Here are made-up nodes, facts about them, and rows of numbers that follow some of those facts. Name the node behind each unnamed row.

Named rows:
[-84  19   1  34   2  28 -29 -30  -6  -9  -9   9  18   6 -16  39 -34 -37
  15 -54  18 -33  16  26   8  42   4  24  16] -> <725>
[-23  27 -15  -1   4  -8 -28  -9   9  19 -31   0  18  22 -11  -4   0  11
 -17 -19   0   4  -8   6  -4  43  22   1 -18] -> <1681>
[-38  -4  -9 -12   9  44  35 -21   0 -70  67  17  -9   4  -1  14 -66 -14
 -12  -1 -18 -33  15  10 -15 -27  -2  25   7] -> <1195>
[ 11   4  -2  15  -5 -15   9  -3  -8   7 -11   4  -3   2  -6 -22  -4  30
   1  21  -7  16  -6   9   8  10  11  -6  -3] -> <890>
[ 26 -10  10 -27 -23 -12  -6  10  -6   8  -3   5  13  11  13   3   3  28
   4  13   4  23 -12   0  -4  -4  12  11 -15] -> <293>
[ 28  -1 -14 -16  16 -41  -3  29   5   8  13 -25  -6   9  32   8   9  26
   0  16  -4  11  -8 -15  16  12  20   5  -7] -> <1591>
[-26 -15  -5  11  -2  26   0  -6 -13 -20  34   4  -5 -19 -22  23 -28 -31
  25 -30  17  -7   7  16   4 -20 -18  13  10] -> <440>
[  1  15  14  -4  12  27  17  19  29  28 -67  -7 -17   3   7 -32  31 -28
 -27  -6  -2   6 -20 -27 -10  10  27  13  14] -> <1061>
[ 24 -10   4 -35 -45 -14   4  -3  26  14   9  -6  30 -22  -1  -3  40   9
   6  15 -12  21  41 -28   7  -7  12 -18 -29] -> <666>
[-32  -5   4  13  -5  34   4 -14  -7 -18  29   7  -1 -26 -21  18 -29 -46
  17 -34  15  -7  16  14  -5 -19 -21   7  17] -> <1606>
[ 11   6   3  -4   1  -7   2   0  -3   6 -15  -6   5   1  -3 -18   6   7
 -12   9  -6  10  -8  -2  -5   0   1 -11  -6] -> <917>
[-30  -9 -22  21 -11  42 -22  15   8  -4  66  35 -42 -22  17  38   1 -33
  48  -5  17 -44  19  10 -43   1 -37   9 -13] -> <1291>
[ 28 -20  -3 -43 -43 -18   1   6  18  13  15  -6  24 -12   4   8  35  28
  17  16 -10  21  29 -24  11  -7  17  -6 -33] -> <943>
[ 12  17  -8 -22  24 -15  28   5  10 -31  29  -8  -7  21  33 -11 -19  27
 -42  33 -31 -11  -3 -13   0   4  19   2  -5] -> <1396>
[ 17   6  29 -12 -27  -6   4  -2  -5   5 -15   8  22  -1  29  -3   5   5
  -7  14   3  23  -2  -4 -14   0  11  -1   5] -> <48>
[-26  13  -9  12   9 -21 -28 -13  -1   7 -47  -3  20  29  14   7   0  16
  -1  -4   1  -5  -4   4   5  45  25   5   0] -> <933>
[-26 -15  -6   9  -2  22  -1  -6 -10 -17  35   4  -4 -18 -22  23 -26 -28
  27 -30  14  -7   9  16   4 -18 -18  14  12] -> <437>

How the nodes are related:
<1017> ψ <622>; <1017> ψ <1591>; <1017> ψ <1115>; <1017> ψ <1436>; <1017> ψ <602>
<1036> ψ <213>; <1061> ψ <181>; <1061> ψ <565>; <1061> ψ <81>; <1064> ψ <1335>
<1064> ψ <9>; <1064> ψ <144>; <1064> ψ <1425>; <1072> ψ <536>; <1072> ψ <417>
<1072> ψ <1094>; <1072> ψ <349>; <1072> ψ <991>; <1072> ψ <1404>; <1084> ψ <307>
<1133> ψ <1591>; <1133> ψ <1359>; <1133> ψ <812>; <1134> ψ <467>; <1148> ψ <9>
<1148> ψ <1309>; <1151> ψ <737>; <1151> ψ <1010>; <1215> ψ <955>; <1300> ψ <1590>
<1300> ψ <663>; <1330> ψ <578>; <1330> ψ <293>; <1331> ψ <812>; <133> ψ <425>
<133> ψ <1425>; <133> ψ <780>; <1378> ψ <188>; <1378> ψ <379>; <1378> ψ <1751>
<1378> ψ <943>; <1378> ψ <1436>; <1382> ψ <1621>; <1382> ψ <267>; <1382> ψ <1681>
<1479> ψ <396>; <1479> ψ <1010>; <1480> ψ <1058>; <1528> ψ <745>; <1539> ψ <1401>
<1539> ψ <541>; <1606> ψ <14>; <1606> ψ <955>; <1616> ψ <1401>; <1616> ψ <613>
<1692> ψ <737>; <1692> ψ <481>; <1692> ψ <1035>; <1692> ψ <503>; <1737> ψ <1590>
<1737> ψ <307>; <1737> ψ <637>; <1762> ψ <974>; <1762> ψ <602>; <1799> ψ <1751>
<216> ψ <308>; <216> ψ <1424>; <216> ψ <1751>; <216> ψ <293>; <216> ψ <1436>
<229> ψ <1769>; <265> ψ <594>; <265> ψ <1566>; <303> ψ <1591>; <303> ψ <1160>
<303> ψ <745>; <303> ψ <277>; <319> ψ <637>; <319> ψ <541>; <418> ψ <1094>
<418> ψ <602>; <447> ψ <1621>; <447> ψ <451>; <465> ψ <1624>; <465> ψ <1538>
<471> ψ <991>; <471> ψ <1001>; <489> ψ <1591>; <489> ψ <541>; <489> ψ <1396>
<48> ψ <920>; <48> ψ <1436>; <507> ψ <521>; <507> ψ <637>; <51> ψ <1590>
<51> ψ <1751>; <560> ψ <1263>; <560> ψ <602>; <615> ψ <567>; <615> ψ <977>
<621> ψ <920>; <621> ψ <1381>; <621> ψ <1198>; <626> ψ <187>; <634> ψ <1230>
<634> ψ <425>; <634> ψ <637>; <666> ψ <379>; <725> ψ <1272>; <787> ψ <890>
<787> ψ <1309>; <787> ψ <1260>; <818> ψ <1591>; <818> ψ <627>; <818> ψ <613>
<818> ψ <1047>; <85> ψ <1543>; <85> ψ <21>; <85> ψ <879>; <946> ψ <663>
<946> ψ <745>; <971> ψ <974>; <971> ψ <933>; <1001> ξ <602>; <1017> ξ <437>
<1036> ξ <1621>; <1047> ξ <626>; <1058> ξ <195>; <1061> ξ <1399>; <1064> ξ <700>
<1072> ξ <776>; <1084> ξ <195>; <1087> ξ <946>; <1094> ξ <21>; <1133> ξ <836>
<1134> ξ <1224>; <1148> ξ <1195>; <1151> ξ <277>; <1160> ξ <1399>; <1195> ξ <737>
<1198> ξ <882>; <1215> ξ <565>; <1230> ξ <229>; <1260> ξ <1263>; <1263> ξ <776>
<1272> ξ <1621>; <1291> ξ <497>; <1300> ξ <974>; <1309> ξ <565>; <1330> ξ <974>
<1331> ξ <578>; <1335> ξ <836>; <133> ξ <21>; <1343> ξ <437>; <1359> ξ <1010>
<1378> ξ <670>; <1381> ξ <536>; <1382> ξ <931>; <1396> ξ <1195>; <1399> ξ <925>
<1401> ξ <1072>; <1404> ξ <974>; <1424> ξ <497>; <1425> ξ <622>; <1433> ξ <836>
<1436> ξ <925>; <144> ξ <229>; <1464> ξ <440>; <1479> ξ <277>; <1480> ξ <670>
<148> ξ <1436>; <14> ξ <437>; <1528> ξ <602>; <1539> ξ <1621>; <1543> ξ <229>
<1566> ξ <974>; <1590> ξ <931>; <1591> ξ <133>; <1606> ξ <622>; <1616> ξ <725>
<1621> ξ <700>; <1624> ξ <21>; <1633> ξ <613>; <1671> ξ <195>; <1681> ξ <946>
<1692> ξ <565>; <1737> ξ <1291>; <1751> ξ <303>; <1762> ξ <1621>; <1769> ξ <1781>
<177> ξ <379>; <1799> ξ <1010>; <181> ξ <846>; <187> ξ <700>; <188> ξ <615>
<195> ξ <1010>; <213> ξ <1195>; <216> ξ <946>; <229> ξ <725>; <265> ξ <303>
<267> ξ <497>; <293> ξ <303>; <307> ξ <1115>; <308> ξ <277>; <319> ξ <1291>
<32> ξ <1399>; <349> ξ <565>; <379> ξ <497>; <396> ξ <1072>; <417> ξ <615>
<418> ξ <1224>; <425> ξ <1399>; <440> ξ <626>; <447> ξ <497>; <451> ξ <931>
<465> ξ <1606>; <467> ξ <613>; <471> ξ <1291>; <481> ξ <670>; <489> ξ <1751>
<48> ξ <1781>; <503> ξ <1621>; <507> ξ <1035>; <51> ξ <1436>; <521> ξ <602>
<522> ξ <615>; <536> ξ <1224>; <541> ξ <974>; <560> ξ <1224>; <565> ξ <725>
<567> ξ <725>; <578> ξ <737>; <594> ξ <602>; <59> ξ <737>; <602> ξ <497>
<613> ξ <437>; <615> ξ <1010>; <621> ξ <379>; <627> ξ <565>; <634> ξ <670>
<637> ξ <1010>; <663> ξ <133>; <666> ξ <615>; <670> ξ <737>; <721> ξ <622>
<731> ξ <925>; <745> ξ <440>; <777> ξ <1781>; <780> ξ <437>; <787> ξ <1263>
<812> ξ <1224>; <818> ξ <1538>; <81> ξ <626>; <823> ξ <303>; <846> ξ <776>
<85> ξ <1072>; <869> ξ <977>; <879> ξ <1263>; <890> ξ <1751>; <904> ξ <700>
<907> ξ <622>; <917> ξ <1035>; <920> ξ <1751>; <931> ξ <925>; <933> ξ <229>
<943> ξ <1010>; <946> ξ <725>; <955> ξ <931>; <971> ξ <626>; <977> ξ <1538>
<991> ξ <1035>; <9> ξ <1399>

Rows to name:
No name comes twice in this set of rows, the named rows included.
[  5  13   1 -18   7   0  27  -9   5 -33   8   5   1  16   7 -24 -19  18
 -35  25 -26  -2  -5  -7 -15  -8  12  -3  -9] : <59>
[-27  -3 -20  15  28 -24 -36 -30  -1  -5 -58   2  22  37   9   9   6  20
  -2  -9   7 -15  -7   3   7  36  10  -3  11] : <349>
[  3 -46   8 -10   0  -2 -18 -25   1  40  42 -13 -32 -12 -46  47 -70 -10
   6 -72  -9  54  19  80  23 -34 -70 -27  23] : <1621>
[-40  -2 -10 -16  11  47  39 -21   1 -77  72  19 -10   4  -2  12 -71 -13
 -16   3 -22 -34  16   6 -14 -26   1  28   3] : <670>
[-21   4   9  14   8  14   6  -3  -8 -14  39  -7  -1 -28  14  29 -27 -48
   7 -24  16  -9  16   4   6 -14 -14   7  32] : <303>
[  8   0  -8 -18  16  10   6  33  29  30 -45 -13 -25  14   0 -24  29   0
  -8  -6  -4   4 -29 -22   1  12  33  24  -9] : <955>
[ 22  -4  -7 -23 -16 -12   7 -10  27  16  14  -8  17 -15 -22  -3  45  12
 -16  14 -20  -3  34 -24  26  -8  -9 -32 -18] : <1084>
[ 29 -42 -39 -22   6 -29  -5 -13  23  -4  -3 -14  18 -15 -17  -7  48  22
  20  14  -9   8  36 -33  18 -23  -1 -32 -22] : <417>
[ 21  13  -1  32  -4 -19  14   5 -45  -9 -13   7  18  -8 -18 -40  -3  27
  14  24  21  25 -33  -3   3  -5  18   6   1] : <1260>
[ -6 -22  -1  48  20  14   5 -25 -72 -58   1  19  39 -39 -27  -6 -21 -50
  40 -19  66   2 -25  -4 -10 -59 -30   5  54] : <1072>
[  9  16  37 -30 -24  16  37 -18   2 -36  10  21  22  17  43 -11 -29  12
 -44  35 -19   2   3  -6 -28 -11  18   3   6] : <1378>
[ -1  -2  -6  15  14  12  25  30  27  31 -51   0 -37  21   5 -28  24  24
   4  16 -11  -4 -22 -11  26  35  47  27   8] : <9>
[ 13  28  19  48 -10  -8  25  -9 -47 -11 -28  14  26 -16 -13 -50  -4   8
   0  27  22  23 -24  -3  -7  -5  12  -4  18] : <787>
[ 12  17   7  10  -4  10  -7   1  15  20  17  32 -19  10  28   6  34   1
 -22  29  -5 -33   1  -2 -26   8 -33 -25  -2] : <1737>
[-19 -27 -14  -2 -34  36 -29  25   5  -1  75  38 -31 -12  31  59  -3 -11
  63  -2  24 -35  13  10 -37  -2 -22  28 -20] : <379>

Now the same nodes, written a new way:
Some nodes and their rows:
[ 23 -30   6  79  17  18  28  14 -35  37  22 -11 -56  38] -> <396>
[ 67  18  13   3 -13  -6   8  23   1  -2  -8   2  18   5] -> <567>
[ -8   4 -28   8   1   8   4   9   0   1   9  23   5   9] -> <541>
[-36  40  10 -21 -59 -30 -34  36  -8  35  39 -16 -18  26] -> <451>
[ -5  -7 -15  -5   0   1  14   2  15  -9  -9  -9  15  31] -> <21>
[ 97  28  24   5 -21  -7   8  31   4 -13  -9   4  27  -2] -> <1543>
[ 55  15  19  15 -30  15   2   8  13 -26  -7  19  10 -24] -> <1616>
[ -7 -21 -15  -6   9  13   0 -14  13 -28  17   9  12  28] -> <622>
[ -2  -5  -5  -4   1   1   1   5  -2   7 -10  -9   5   9] -> <1566>
[-13 -43   1   2  13  -9   4  -9   1  26  17 -43  24 -85] -> <621>
[ 67  19  24  -1 -29  19  17   3  26 -26   0  25  17  -5] -> <946>
[ -22  -36   -9    3    5  -10   28    4   18   50   14  -16   21 -104] -> <1737>
[ -6   4  -2  -5  -8  10  10 -11  15  12  -4  16  -6 -11] -> <507>
[ -9 -11 -15 -13  -3  -1  10  -1  24 -13 -11 -10  12  35] -> <14>
[-20  34  32 -29  71  41 -33  13  17 -19  21 -12 -42 -40] -> <1378>
[ -3 -19  11  -2  17 -15 -15   3   5   2  -1  19  10  16] -> <1404>
[-17 -45 -14  12   4 -22   8  18   4  34   6 -36  28 -75] -> <177>

Which node is each row?
No name comes twice in this set of rows, the named rows included.
[ 88  40   9  12 -15  -9  18  20  20  -1  -1  32  18 -13] : <1230>
[-10 -14  14 -10  -4  20 -11 -32  16 -27   9   4   4   1] : <1017>
[ -6   2   3 -12  -9  16  12 -21  11   4  -2  13  -4 -10] : <1300>
[  1 -11 -27 -33  16   6  30 -22  22 -14  18   0  19  42] : <1751>
[-27  39  19 -29 -52 -22 -28  -6  -4  29  51  -2 -32   4] : <51>
[-38  55 -12  -4 -50 -46 -33  21   0  40  50   9 -30  12] : <425>
[-30  45  14  -1  63  32 -26  34  35   1  -1  12 -46 -47] : <634>
[ 49   9  18  -2 -22   5  13   4  22 -17 -12   0  13   7] : <725>
[-14 -17 -30   1  -5  15  11  -4  25 -34   8  14  15  27] : <613>
[-22 -60 -23  16  25 -21   1   9  11   7  32 -16  38 -42] : <602>
[-19 -40 -32  17  19 -21  21  17  10  54  15 -14  29 -93] : <521>
[ 96  27  16  21 -28  11  -2  26  -2 -36   9  30  28 -13] : <627>

